Below is a small trained network, with its code and all its weights. Each question gives an input and a class and asks what happens when units are switched off, that is, made to give their printed mean instead of their output.

import numpy as np


def w(rows, s, z=0):
    codes = np.array(rows[::2]) - 128.0
    scale = np.full(codes.shape[1], s)
    scale[-1] = z or s
    return codes * scale


def f(y):
    return y / 2 * (1 + np.tanh(0.7978845608 * (y + 0.044715 * y**3)))


def log_softmax(a):
    a = a - a.max(-1, keepdims=True)
    return a - np.log(np.exp(a).sum(-1, keepdims=True))


def net(x, mask):
    res = np.array(x, float).reshape(1, 8) / 4 @ E
    y = f(res @ A[0][:, :-1].T + A[0][:, -1])
    res = res + np.where(mask, y, B[0][:, -1]) @ B[0][:, :-1]
    return log_softmax(res[-1] @ U[:, :-1].T + U[:, -1])


A, B = {}, {}
E = w([
[214,102,111,89,105,72,210,123],'x0',
[142,161,144,254,136,106,134,157],'x1',
[49,158,65,111,142,106,221,162],'x2',
[78,70,152,162,135,35,111,59],'x3',
[131,209,205,93,199,69,116,149],'x4',
[119,40,131,109,123,89,101,251],'x5',
[128,129,131,130,127,128,129,128],'x6',
[129,128,127,127,132,130,129,125],'x7',
],0.007)
A[0] = w([
[83,142,83,149,166,113,202,150,120],'N1',
[134,88,134,21,146,146,145,94,129],'N2',
[125,16,61,156,106,195,156,108,55],'N3',
[248,78,168,141,158,157,48,99,89],'N4',
[52,135,112,111,147,137,194,147,212],'N5',
[108,77,149,116,128,109,114,196,51],'N6',
[30,169,132,112,167,139,39,152,125],'N7',
[215,125,100,107,159,43,192,121,200],'N8',
[153,188,100,121,131,146,195,10,93],'N9',
[139,158,172,100,202,97,133,141,5],'N10',
[38,115,142,142,155,194,106,121,98],'N11',
[87,49,134,143,147,48,136,56,164],'N12',
[199,98,148,113,116,91,209,120,22],'N13',
[137,171,147,85,188,87,110,135,136],'N14',
[98,105,108,31,118,138,108,104,87],'N15',
[139,180,150,68,179,71,103,162,112],'N16',
[187,160,111,114,124,202,156,180,121],'N17',
[103,119,126,141,122,85,126,70,35],'N18',
[173,146,131,254,130,99,190,177,109],'N19',
[141,167,122,97,93,190,131,166,112],'N20',
[146,46,102,100,137,73,128,238,107],'N21',
[93,116,130,43,119,145,128,106,32],'N22',
[124,91,60,155,87,178,129,113,192],'N23',
[68,148,92,120,134,108,191,149,2],'N24',
],0.0089,0.0046)
B[0] = w([
[102,89,118,60,89,76,98,98,203],'N1',
[226,117,126,155,135,99,82,115,206],'N2',
[112,207,230,161,95,99,193,136,230],'N3',
[48,61,109,18,77,67,110,64,247],'N4',
[130,57,163,53,118,93,101,84,241],'N5',
[61,191,88,155,133,189,86,79,170],'N6',
[184,65,102,163,95,194,178,129,252],'N7',
[172,40,118,159,98,197,179,143,248],'N8',
[31,152,158,164,171,233,65,86,247],'N9',
[77,215,147,165,61,91,151,160,145],'N10',
[161,94,80,174,81,172,162,139,200],'N11',
[133,160,66,72,207,99,153,244,255],'N12',
[112,128,45,200,30,177,157,163,163],'N13',
[126,159,197,133,116,118,172,139,190],'N14',
[194,142,123,172,137,67,76,114,180],'N15',
[122,179,208,139,123,97,190,123,198],'N16',
[85,126,51,103,205,85,156,217,205],'N17',
[96,170,77,140,151,144,121,179,138],'N18',
[251,157,138,145,137,75,51,95,233],'N19',
[127,134,90,123,170,98,130,180,175],'N20',
[59,160,149,154,177,222,83,60,251],'N21',
[162,167,90,170,103,74,69,127,144],'N22',
[161,150,214,123,125,113,182,135,249],'N23',
[38,161,74,98,37,84,86,108,153],'N24',
],0.019,0.0049)
U = w([
[115,212,224,157,82,69,225,140,103],'0',
[57,169,103,183,183,214,54,70,96],'1',
[80,64,84,37,46,45,109,85,100],'2',
[181,56,43,208,51,180,200,158,108],'3',
[254,162,95,194,147,41,23,105,120],'4',
[109,158,33,97,236,77,168,239,109],'5',
[173,68,173,98,201,140,153,113,247],'6',
],0.0071,0.015)

Each question gives the input, the list of numbers given to net, and the class t.
The units are the neurons (one row each of A and B). Each row of codes is followed by its name. A weight is (code - 128) times the scale printed after its matrix; where a second scale follows, it is the last column's (A, B and U).
mask holds one flag per neuron, in row order. A switched-off neuron (its flag False) gives its mean, the last column of its row in B, instead of its output. The means were averaged over made-up inputs and are rounded, as every weight is.
A unit's drop is (log p(t) with every unit on - log p(t) with that unit switched off) / (log p(t) with every unit on - log p(t) with every unit switched off).
The circuit of an input: a set's keep is (log p(t) with only the set's units on - log p(t) with every unit switched off) / (log p(t) with every unit on - log p(t) with every unit switched off). Starting from the 12 units with the biggest drops (on a tie, the unit counted first), units are removed one at a time, each time the one whose removal leaves the highest keep (on an exact tie, the one counted first), for as long as the keep stays at least 0.8.
circuit, biggest first: the units of the circuit, biggest drop first
k most important neurons: the k neurons with the biggest drops, biggest first
drop of u: that unit's drop, to one decimal
input [-2,7,-8,5,4,8,-3,-2], class 1: circuit, biggest first	[N21]
input [8,4,8,0,-1,1,-8,2], class 2: 4 most important neurons	[N1 N5 N24 N7]
input [-7,7,0,6,-7,-6,4,-4], class 0: 2 most important neurons	[N23 N3]
input [-7,8,8,1,-1,-3,-6,-7], class 2: 3 most important neurons	[N1 N5 N24]
input [6,0,-1,8,8,5,-1,1], class 0: 4 most important neurons	[N16 N14 N10 N17]
input [-1,-3,4,-8,6,5,2,5], class 5: 2 most important neurons	[N17 N20]
input [-7,6,0,-7,-8,2,0,-5], class 0: 2 most important neurons	[N3 N23]
input [-3,0,0,-6,-4,7,6,6], class 1: 3 most important neurons	[N21 N12 N6]
input [-1,-6,-8,-4,7,6,8,-4], class 2: 2 most important neurons	[N4 N3]
input [-5,-5,-1,1,-5,-4,-1,-2], class 0: 3 most important neurons	[N3 N23 N8]
input [-7,8,-5,-6,6,-7,-2,5], class 4: 3 most important neurons	[N19 N21 N8]
input [1,-8,-6,5,-8,-8,-4,3], class 0: 3 most important neurons	[N3 N23 N21]
input [8,-7,1,0,8,-4,7,4], class 0: 4 most important neurons	[N16 N14 N10 N7]
input [-3,8,-2,-8,5,-2,6,-5], class 4: 2 most important neurons	[N19 N12]
input [-6,-3,0,-4,5,7,-2,-1], class 1: 2 most important neurons	[N21 N6]
input [3,4,4,-6,0,0,-3,-5], class 5: circuit, biggest first	[N17]
input [8,-8,-4,-7,-4,4,-6,-2], class 3: drop of N22	-0.4
input [-5,-2,5,-8,-3,-1,-3,-4], class 5: drop of N20	0.2
input [4,8,-4,-2,8,0,-2,-4], class 0: drop of N24	0.0
input [-5,6,7,-1,-8,5,7,-3], class 0: drop of N4	0.1
input [-8,-1,-6,6,-6,7,4,-3], class 3: circuit, biggest first	[N11]
